Below is a small trained network, with its code and all its weights. Each question gives an input and a class and asks what happens when units are switched off, that is, made to give their printed mean instead of their output.

import numpy as np


def w(rows, s, z=0):
    codes = np.array(rows[::2]) - 128.0
    scale = np.full(codes.shape[1], s)
    scale[-1] = z or s
    return codes * scale


def norm(h):
    return h / np.sqrt((h * h).mean(-1, keepdims=True) + 1e-5)


def f(y):
    return np.maximum(y, 0)


def log_softmax(a):
    a = a - a.max(-1, keepdims=True)
    return a - np.log(np.exp(a).sum(-1, keepdims=True))


def net(x, mask):
    res = np.array(x, float).reshape(1, 5) / 4 @ E
    u = 0
    for l in range(3):
        y = f(norm(res) @ A[l][:, :-1].T + A[l][:, -1])
        res = res + np.where(mask[u : u + 3], y, B[l][:, -1]) @ B[l][:, :-1]
        u += 3
    return log_softmax(norm(res)[-1] @ U[:, :-1].T + U[:, -1])


A, B = {}, {}
E = w([
[80,159,203,221,178,243,141,142,201,51,101,111],'x0',
[141,150,206,98,191,96,112,31,218,203,121,224],'x1',
[121,127,85,65,204,40,86,141,203,50,87,53],'x2',
[128,87,114,106,151,162,87,231,144,159,22,193],'x3',
[207,64,96,89,112,175,253,121,195,129,133,112],'x4',
],0.004)
A[0] = w([
[67,140,159,142,136,100,2,179,69,149,53,171,51],'0.n0',
[127,91,105,106,157,161,87,248,134,171,7,210,1],'0.n1',
[157,52,77,120,163,141,230,150,152,155,82,151,92],'0.n2',
],0.007,0.0042)
B[0] = w([
[114,162,105,118,109,119,17,144,111,135,125,148,253],'0.n0',
[123,107,109,177,143,61,254,9,123,76,189,90,255],'0.n1',
[141,161,134,101,64,151,22,166,129,123,150,136,228],'0.n2',
],0.0075,0.0052)
A[1] = w([
[71,129,173,222,169,198,148,160,164,60,65,149,65],'1.n0',
[101,63,40,195,104,161,152,255,33,84,65,113,7],'1.n1',
[133,106,128,200,78,165,163,131,49,212,90,205,230],'1.n2',
],0.0095,0.0016)
B[1] = w([
[144,83,42,21,91,2,107,143,94,165,182,170,233],'1.n0',
[165,220,228,130,85,57,129,58,182,215,55,102,253],'1.n1',
[110,89,100,94,248,71,111,180,185,8,115,87,239],'1.n2',
],0.0055,0.0065)
A[2] = w([
[139,123,97,83,148,59,74,166,148,117,44,114,249],'2.n0',
[209,81,95,91,84,187,205,171,213,134,73,135,53],'2.n1',
[136,90,141,118,204,131,130,118,176,179,54,249,70],'2.n2',
],0.012,0.0015)
B[2] = w([
[169,86,132,140,158,237,213,155,143,130,147,173,253],'2.n0',
[55,199,103,193,218,95,2,125,38,121,130,187,168],'2.n1',
[178,196,175,159,25,116,181,159,117,163,48,16,162],'2.n2',
],0.0058,0.015)
U = w([
[112,156,115,159,155,65,164,52,111,77,180,91,153],'0',
[126,187,115,154,151,167,2,161,97,131,134,165,134],'1',
[167,179,189,141,98,125,177,129,148,182,73,91,149],'2',
[150,96,128,147,185,189,183,165,152,81,124,125,209],'3',
[155,82,92,68,140,101,157,175,120,156,145,181,141],'4',
[94,77,138,124,106,180,141,118,112,137,124,106,66],'5',
[62,13,140,103,61,143,64,154,121,159,87,80,1],'6',
[9,91,129,108,76,171,123,162,108,177,102,93,15],'7',
],0.0092,0.0044)

Each question gives the input, the list of numbers given to net, and the class t.
The units are the neurons (one row each of A and B). Each row of codes is followed by its name. A weight is (code - 128) times the scale printed after its matrix; where a second scale follows, it is the last column's (A, B and U).
mask holds one flag per neuron, layer by layer. A switched-off neuron (its flag False) gives its mean, the last column of its row in B, instead of its output. The means were averaged over made-up inputs and are rounded, as every weight is.
A unit's drop is (log p(t) with every unit on - log p(t) with that unit switched off) / (log p(t) with every unit on - log p(t) with every unit switched off).
The circuit of an input: a set's keep is (log p(t) with only the set's units on - log p(t) with every unit switched off) / (log p(t) with every unit on - log p(t) with every unit switched off). Starting from all 9 units, units are removed one at a time, each time the one whose removal leaves the highest keep (on an exact tie, the one counted first), for as long as the keep stays at least 0.8.
units of the circuit, in order: the units of the circuit, biggest drop first
most important unit: the unit with the biggest drop
top k neurons: the k neurons with the biggest drops, biggest first
k most important neurons of layer l: the k neurons of layer l with the biggest drops, biggest first
input [-1,-3,-6,4,-4], class 3: units of the circuit, in order : (1.n2)
input [-8,6,6,-5,-4], class 4: units of the circuit, in order : (0.n1; 2.n0)
input [-4,5,-2,-1,-2], class 2: units of the circuit, in order : (2.n2; 0.n1)
input [-8,2,-4,8,-7], class 0: top 3 neurons : (0.n1; 0.n2; 1.n0)
input [1,5,-4,-4,8], class 1: top 2 neurons : (2.n1; 0.n1)
input [-5,8,-3,-6,-5], class 2: top 2 neurons : (0.n1; 2.n2)
input [-5,-2,8,7,-7], class 3: top 4 neurons : (2.n0; 1.n0; 0.n1; 2.n1)
input [-1,-8,-7,6,-7], class 2: top 2 neurons : (1.n1; 2.n1)
input [4,0,3,-7,8], class 1: top 2 neurons : (0.n1; 2.n1)
input [-6,-6,7,-1,7], class 1: units of the circuit, in order : (2.n1; 1.n0; 0.n1)
input [0,6,0,-3,2], class 2: units of the circuit, in order : (0.n1; 2.n2)
input [6,2,-5,-4,4], class 4: units of the circuit, in order : (1.n0; 0.n1)
input [-7,0,-8,4,-1], class 3: units of the circuit, in order : (1.n2; 2.n0)
input [-8,2,-2,4,8], class 1: units of the circuit, in order : (2.n1; 1.n0)
input [4,-4,-3,3,-3], class 2: top 2 neurons : (1.n1; 0.n0)
input [-1,-6,-5,-1,-3], class 2: top 2 neurons : (1.n1; 0.n1)
input [1,-8,0,-3,8], class 1: top 2 neurons : (2.n1; 0.n2)
input [-3,3,8,8,3], class 0: top 2 neurons : (0.n1; 1.n2)
input [2,-3,5,-6,7], class 1: top 3 neurons : (0.n1; 2.n1; 1.n2)
input [3,6,-1,6,5], class 0: 2 most important neurons of layer 2 : (2.n0; 2.n1)
input [1,-2,-7,-5,8], class 1: units of the circuit, in order : (2.n1; 0.n1)
input [-4,-7,-3,0,-5], class 2: most important neuron of layer 0 : (0.n2)
input [-7,-7,8,7,-7], class 3: most important unit : 2.n0
input [-4,5,8,0,-2], class 3: 2 most important neurons of layer 1 : (1.n1; 1.n0)
input [8,1,-6,7,4], class 4: top 2 neurons : (1.n0; 0.n2)
